0.86 -1.54 0.25 1.01 0.75 -0.96 -0.52 -1.19 3.60 -0.87 1.78 -0.45 0.28 -1.67 -0.20 1.43 1.32 -0.33 0.23 -0.79 -0.51 -0.21 1.15 -0.15 0.34 1.12 -1.87 -0.23 -0.66 1.55 -1.89 -0.94 -0.21 0.84 -1.08 -0.89 -0.24 -0.38 0.15 -0.37 1.06 1.27 0.10 1.93 -0.91 0.32 -0.88 -0.16 1.19 0.14 2.08 -0.50 1.18 -1.66 -0.87 -0.50 -0.04 1.55 -0.06 -0.63 0.33 1.57 1.11 0.59 -0.44 -0.64 0.49 -3.21 1.19 -0.01 -0.66 -0.07 1.04 : Luz
0.51 -0.42 1.74 0.61 1.02 0.05 -0.65 -1.53 0.79 -0.56 -3.43 -0.03 -0.80 -0.80 1.99 0.34 -0.48 1.15 -1.18 -0.36 1.74 0.51 -1.58 0.35 0.43 1.22 0.26 -0.50 0.41 -0.21 0.60 -0.51 -0.64 0.15 0.45 1.01 -0.77 -0.18 1.37 -0.39 -1.56 -2.40 0.57 0.07 0.53 -1.33 1.28 -0.53 -0.19 1.58 -2.09 0.99 -2.06 -0.41 1.37 -0.50 0.46 -0.84 -0.51 -0.50 -1.19 0.07 0.58 0.66 0.85 -1.57 -0.69 2.64 -0.95 2.03 -1.26 -0.38 1.47 : ketik
0.36 -1.35 -0.49 2.21 1.74 -0.86 0.59 0.14 -0.02 -0.60 2.09 -0.65 -0.94 0.84 -1.50 -0.50 0.94 -1.45 -0.04 0.97 -0.42 -0.59 0.49 -0.03 -0.41 0.81 -1.54 1.26 1.27 0.33 -1.28 -0.56 -0.65 0.40 0.33 1.07 -1.02 -0.23 0.72 0.00 0.46 -0.63 -1.34 1.26 -2.36 1.03 0.09 0.32 1.69 -0.03 1.18 -0.15 -0.50 -2.20 0.62 -0.17 0.45 -0.39 0.01 -0.45 -0.55 0.61 0.25 -0.45 -0.07 -2.10 -0.50 1.33 0.95 -0.48 0.49 0.43 1.56 : ketik
0.85 0.49 -0.85 -0.01 1.45 -0.02 0.26 0.65 -1.23 0.23 5.29 -0.06 -1.26 0.88 -2.55 -0.34 -3.14 1.05 0.89 0.91 0.26 0.49 0.58 -1.50 -0.78 0.75 0.90 -0.09 0.11 0.28 -0.68 -0.37 -0.84 -0.91 -3.27 0.59 0.31 0.72 -0.94 -0.11 0.79 0.94 -1.22 -0.68 -1.91 0.16 -0.02 0.77 0.79 -1.17 0.47 1.08 -0.75 -1.54 0.65 2.22 0.10 0.93 -1.50 0.14 -0.54 0.96 -0.28 -0.64 0.66 1.59 2.74 -1.83 1.90 -2.25 -0.12 0.01 0.95 : dova
0.39 -1.46 -1.89 1.41 1.35 -0.75 -0.03 1.59 -0.19 -1.17 1.05 -0.15 -0.99 0.86 -2.81 0.28 -0.91 -1.42 1.54 1.74 0.83 -0.56 0.60 0.53 -0.04 0.21 0.04 0.58 1.80 -1.05 -0.36 -0.64 0.66 -0.12 -0.72 0.01 -0.18 -0.57 -0.05 -0.80 0.29 0.89 -1.74 -0.01 -2.39 -0.63 1.78 0.37 2.20 -0.34 1.71 1.95 0.46 -2.94 -1.23 -0.25 -1.19 -0.04 -2.06 0.23 -1.89 0.16 0.07 -1.21 0.07 -3.81 0.37 -0.22 0.32 -1.03 -7.10 -0.19 0.36 : dova
-2.03 -1.28 1.52 -0.67 -0.46 3.34 -0.26 -1.07 1.54 -0.08 0.96 0.01 -1.02 -1.57 1.27 0.90 -2.28 1.25 -0.24 -0.61 1.51 -0.07 -0.16 0.15 0.64 2.02 0.10 -0.64 -2.13 1.44 -0.89 -1.16 -0.98 -0.27 -2.29 1.20 -0.54 -0.53 0.29 0.44 0.60 -1.89 0.43 -0.68 0.34 0.01 1.35 -0.11 -1.47 2.35 -2.40 1.67 -0.75 -1.31 0.53 1.11 0.84 0.90 -0.59 -1.74 0.95 2.01 0.41 0.74 0.80 -0.12 -0.22 0.24 0.15 0.18 -2.55 -0.42 1.01 : ketik
0.52 -2.19 -0.86 -0.63 0.23 1.18 0.11 1.63 0.41 0.09 0.87 1.36 -0.46 0.33 -2.16 -0.55 0.25 -0.65 -0.20 0.66 -1.19 0.16 1.26 -0.42 -0.24 -0.41 0.46 0.55 -0.94 -1.00 0.77 0.61 0.76 -0.45 -1.50 0.87 -0.18 1.10 -0.96 -0.22 0.82 -0.82 -0.30 -0.13 -1.14 1.49 -0.32 0.36 1.77 -1.48 1.39 0.23 -0.35 0.69 3.20 1.04 -0.44 0.28 0.17 0.40 -0.59 0.40 -0.38 -0.98 -0.70 0.73 -0.08 0.82 0.63 -0.30 0.69 0.93 0.64 : dova
-1.75 -0.01 -0.30 0.84 1.41 -0.66 -0.40 -1.83 -0.31 -1.15 0.57 -0.42 -0.61 -1.11 1.55 -0.25 0.26 0.09 -0.82 -0.56 -0.08 0.31 -0.92 0.59 0.43 -0.54 -0.17 -0.01 1.55 0.67 -1.25 -0.05 -0.30 1.08 1.34 1.14 -0.25 -0.44 1.93 0.21 -1.50 -0.60 0.45 -0.39 0.61 -0.06 0.99 0.11 0.47 1.21 -1.56 0.33 -0.11 -0.76 -0.43 -1.31 0.44 -0.94 0.50 -0.25 -0.59 0.20 1.73 2.11 0.48 -1.15 -0.44 2.05 -0.67 1.29 0.35 -0.04 -1.09 : ketik
0.10 -0.09 -0.83 -0.18 -0.20 0.28 0.16 -0.24 -0.68 0.32 2.93 0.56 0.62 -0.40 -0.06 0.12 1.04 0.47 0.34 -0.06 0.54 0.38 -0.35 0.27 0.16 0.11 0.46 0.37 0.64 0.73 -1.66 0.65 0.06 0.11 0.39 -1.36 -0.05 0.12 -0.13 0.97 0.17 -0.43 -1.34 0.38 0.53 -0.13 0.01 1.66 -0.14 -0.37 0.68 -0.10 0.46 0.92 -0.85 0.59 -0.03 0.01 0.60 -0.59 0.99 0.12 0.25 -0.61 0.10 1.32 0.11 -0.05 -0.41 -0.53 0.63 0.47 -1.98 : Luz
-0.53 -0.20 -1.40 0.46 0.54 -0.95 -0.34 -1.89 0.65 0.28 7.10 -0.54 0.14 -0.31 -0.12 -0.58 2.31 1.18 0.76 0.80 -0.29 0.51 -0.22 -0.02 -0.19 1.24 -1.24 -1.68 1.31 1.62 -3.38 0.27 1.33 0.04 0.30 -1.68 0.42 0.45 0.60 -0.45 -0.08 0.90 -2.71 0.68 -0.18 0.75 -0.72 1.89 2.09 -0.87 0.85 0.09 0.22 -1.01 -2.34 -0.01 -0.43 0.03 0.68 -0.99 -0.22 1.53 1.81 0.62 -0.99 1.98 0.36 -1.99 0.12 -1.27 1.29 1.27 -2.11 : Luz
1.38 0.68 0.55 0.67 -0.38 -0.02 0.33 -0.95 -0.33 -0.72 -3.36 -0.28 0.73 -0.71 0.05 0.38 0.78 -1.14 0.68 -2.28 -1.37 -0.83 -0.51 -0.47 1.14 -1.03 -0.03 0.37 -0.83 -0.74 0.21 -0.06 -1.03 0.30 1.80 0.57 -0.52 0.42 0.74 0.28 -0.11 -0.77 1.17 0.24 0.94 0.18 0.09 0.35 1.37 -0.03 0.20 -0.52 -0.76 0.86 1.14 -0.69 -0.50 -0.29 0.67 0.97 -0.21 -0.52 -0.19 0.39 -0.61 0.72 -0.98 1.06 0.23 0.71 0.54 0.10 0.50 : vam
0.03 -1.91 -1.47 1.33 0.54 -0.35 -0.74 -0.20 1.18 0.11 4.23 -0.48 -1.69 0.14 -0.34 -0.05 -1.04 0.79 0.89 1.34 0.39 0.73 -0.31 -0.55 -1.29 0.93 -0.02 -1.07 1.18 0.56 -0.93 0.01 -0.84 -0.17 -0.91 0.00 -1.80 0.25 0.77 -0.26 -2.24 0.59 -0.91 0.02 -0.42 0.14 -0.04 0.18 -2.10 0.58 -0.44 1.66 0.79 -1.46 0.08 -0.05 0.55 0.46 -1.11 0.07 -0.30 1.53 -0.02 0.15 0.25 0.37 0.01 1.27 0.21 -0.85 0.30 -0.65 -0.69 : ketik
-2.39 -1.12 0.41 -0.34 1.68 0.97 -0.19 -0.63 1.36 0.08 4.01 -0.63 -1.09 -0.49 1.84 -0.86 0.41 1.62 -1.45 0.70 1.10 -0.58 -1.22 0.03 0.83 2.66 1.13 -0.69 0.04 0.81 -2.18 -0.58 -0.06 -0.13 -0.36 1.18 -0.10 -1.25 2.36 -1.08 -1.36 -2.42 -0.22 -0.97 -0.57 -0.98 2.69 0.23 0.00 2.29 -2.42 1.36 -0.91 -1.01 -0.44 0.75 -0.10 -1.20 0.66 -0.98 -0.74 1.04 0.93 -0.46 1.83 -0.82 -0.72 2.17 -0.12 0.67 -0.53 1.89 -0.22 : ketik
0.03 -3.24 -1.26 -0.73 1.17 0.52 -0.27 0.00 0.54 -0.48 3.70 0.64 0.18 0.99 -1.37 0.44 0.54 -0.68 0.01 1.80 -0.46 0.12 1.15 -0.24 -1.33 -0.02 -1.18 0.42 0.72 0.36 1.43 -0.25 0.93 -0.09 -2.20 1.64 0.07 0.96 -1.32 0.11 1.32 -0.15 -2.53 1.34 -0.85 0.52 -0.38 0.43 0.23 -1.42 2.53 0.11 -1.56 -2.07 0.86 1.83 -2.56 -1.17 -0.42 -0.14 -0.41 0.53 0.48 -0.04 -0.22 0.12 0.40 -0.16 1.05 -1.16 0.41 0.97 2.36 : dova
-1.41 -0.62 0.36 0.18 1.24 -0.31 0.34 -0.09 -0.98 0.22 2.54 -0.07 -1.16 -0.01 -0.66 -0.74 0.34 -0.47 -0.44 0.99 0.18 0.50 0.22 -0.12 -0.70 0.06 -0.69 -0.80 2.49 -2.18 -1.21 0.50 0.03 -0.14 0.14 0.94 -0.05 0.03 0.40 0.55 -0.13 0.08 -0.87 0.22 -0.95 0.00 1.53 -0.56 1.48 -0.25 0.20 0.00 -0.76 -2.21 -0.59 -0.01 1.73 -0.41 -1.33 -0.63 -0.55 0.48 0.02 -0.47 0.33 -0.68 -0.32 -0.34 0.55 0.11 0.35 -0.16 0.99 : ketik
0.29 -0.46 0.24 0.33 1.31 -0.13 1.51 -1.02 -0.08 -0.34 1.66 0.38 0.59 -0.49 -1.30 -0.31 0.40 -1.27 -0.72 -2.13 -0.88 0.78 0.03 -0.29 1.74 0.17 0.21 -2.76 1.03 0.55 -0.98 0.39 -0.18 -1.32 -0.52 0.21 -0.26 -0.10 1.85 -0.42 0.16 0.00 0.01 -0.04 -0.83 0.09 0.09 0.73 2.85 -0.62 0.29 -0.06 -2.26 -0.42 -0.04 -0.38 -1.58 -0.79 0.87 -0.02 -0.85 -0.56 1.27 -0.04 0.06 -2.09 -0.59 -1.50 0.70 0.88 0.35 0.84 -0.22 : dova
-1.39 -0.15 1.42 0.45 2.26 -0.33 0.71 -1.29 -1.71 -0.39 0.89 -0.82 -0.78 -0.41 -0.38 0.54 0.53 -1.19 -2.03 -0.29 -1.02 0.43 -1.11 0.15 0.80 -0.58 -0.74 -0.36 2.58 -0.93 -1.95 0.08 -1.29 0.07 2.52 2.22 0.23 0.09 2.10 -0.18 -0.67 -0.74 0.16 0.47 0.19 0.25 1.97 1.58 0.43 1.69 -1.56 -0.56 -0.47 -1.70 -0.10 0.00 2.03 -1.23 -0.10 -0.17 -1.12 0.77 -0.33 0.10 0.35 -1.29 -2.58 1.39 0.59 0.05 -0.68 -0.39 3.05 : ketik
